Below is a small trained network, with its code and all its weights. Each question gives an input and a class and asks what happens when units are switched off, that is, made to give their printed mean instead of their output.

import numpy as np


def w(rows, s, z=0):
    codes = np.array(rows[::2]) - 128.0
    scale = np.full(codes.shape[1], s)
    scale[-1] = z or s
    return codes * scale


def norm(h):
    return h / np.sqrt((h * h).mean(-1, keepdims=True) + 1e-5)


def f(y):
    return np.maximum(y, 0)


def log_softmax(a):
    a = a - a.max(-1, keepdims=True)
    return a - np.log(np.exp(a).sum(-1, keepdims=True))


def net(x, mask):
    res = np.array(x, float).reshape(1, 2) / 4 @ E
    u = 0
    for l in range(2):
        y = f(norm(res) @ A[l][:, :-1].T + A[l][:, -1])
        res = res + np.where(mask[u : u + 5], y, B[l][:, -1]) @ B[l][:, :-1]
        u += 5
    return log_softmax(norm(res)[-1] @ U[:, :-1].T + U[:, -1])


A, B = {}, {}
E = w([
[122,106,37,97,150,175,157,254],'x0',
[169,62,128,217,120,228,2,199],'x1',
],0.0077)
A[0] = w([
[169,58,115,156,187,177,13,187,23],'L0N0',
[118,105,12,92,214,93,191,228,3],'L0N1',
[193,108,192,169,137,186,26,55,142],'L0N2',
[125,201,185,207,15,34,119,62,78],'L0N3',
[33,16,23,63,199,112,194,254,58],'L0N4',
],0.0069,0.0049)
B[0] = w([
[165,82,71,197,113,79,177,44,245],'L0N0',
[74,32,2,62,169,83,235,188,212],'L0N1',
[117,25,150,155,116,247,119,107,255],'L0N2',
[65,230,208,84,112,125,59,167,242],'L0N3',
[43,175,54,16,142,133,175,193,253],'L0N4',
],0.0089,0.0071)
A[1] = w([
[90,71,31,66,191,101,141,232,54],'L1N0',
[169,74,58,82,150,2,184,240,90],'L1N1',
[185,18,115,105,145,146,218,61,181],'L1N2',
[176,227,174,87,128,53,144,217,59],'L1N3',
[225,146,143,171,194,61,21,234,2],'L1N4',
],0.0088,0.0063)
B[1] = w([
[67,195,152,99,220,102,171,231,254],'L1N0',
[96,180,53,81,209,198,179,207,238],'L1N1',
[196,124,46,219,114,128,100,141,233],'L1N2',
[131,157,97,82,114,3,184,72,175],'L1N3',
[32,100,192,85,63,20,113,71,128],'L1N4',
],0.012,0.0092)
U = w([
[185,72,73,220,34,207,95,60,236],'0',
[63,204,29,72,138,171,233,206,247],'1',
[205,77,199,124,180,70,132,161,1],'2',
[54,230,180,47,55,53,188,48,244],'3',
[178,71,174,96,196,77,80,142,1],'4',
[175,53,127,158,211,159,151,173,39],'5',
[182,71,209,114,183,78,132,164,1],'6',
[50,153,254,99,35,199,61,70,165],'7',
],0.012,0.0067)

Each question gives the input, the list of numbers given to net, and the class t.
The units are the neurons (one row each of A and B). Each row of codes is followed by its name. A weight is (code - 128) times the scale printed after its matrix; where a second scale follows, it is the last column's (A, B and U).
mask holds one flag per neuron, layer by layer. A switched-off neuron (its flag False) gives its mean, the last column of its row in B, instead of its output. The means were averaged over made-up inputs and are rounded, as every weight is.
A unit's drop is (log p(t) with every unit on - log p(t) with that unit switched off) / (log p(t) with every unit on - log p(t) with every unit switched off).
most important unit: the unit with the biggest drop
top k neurons: the k neurons with the biggest drops, biggest first
top k neurons in layer l: the k neurons of layer l with the biggest drops, biggest first
drop when u is switched off: that unit's drop, to one decimal
input [4,7], class 0: top 2 neurons in layer 0 : L0N0; L0N1
input [-3,1], class 7: most important unit : L0N3
input [-6,-2], class 3: top 2 neurons : L0N3; L0N0
input [-8,6], class 0: top 2 neurons : L0N2; L1N0
input [-5,3], class 7: top 3 neurons in layer 0 : L0N3; L0N1; L0N0
input [0,-1], class 3: top 2 neurons : L0N2; L0N1
input [3,5], class 0: top 4 neurons : L0N0; L0N1; L1N2; L1N1
input [0,-2], class 3: top 2 neurons in layer 0 : L0N1; L0N2
input [5,8], class 5: top 3 neurons : L0N1; L0N0; L1N1
input [-6,4], class 0: top 3 neurons : L0N2; L1N0; L0N4
input [-2,-1], class 3: top 2 neurons in layer 0 : L0N3; L0N2
input [-4,0], class 7: drop when L0N3 is switched off : 0.1
input [-5,1], class 7: drop when L0N2 is switched off : 0.0
input [-1,0], class 7: drop when L0N3 is switched off : 0.2
input [-4,3], class 0: most important unit : L0N2
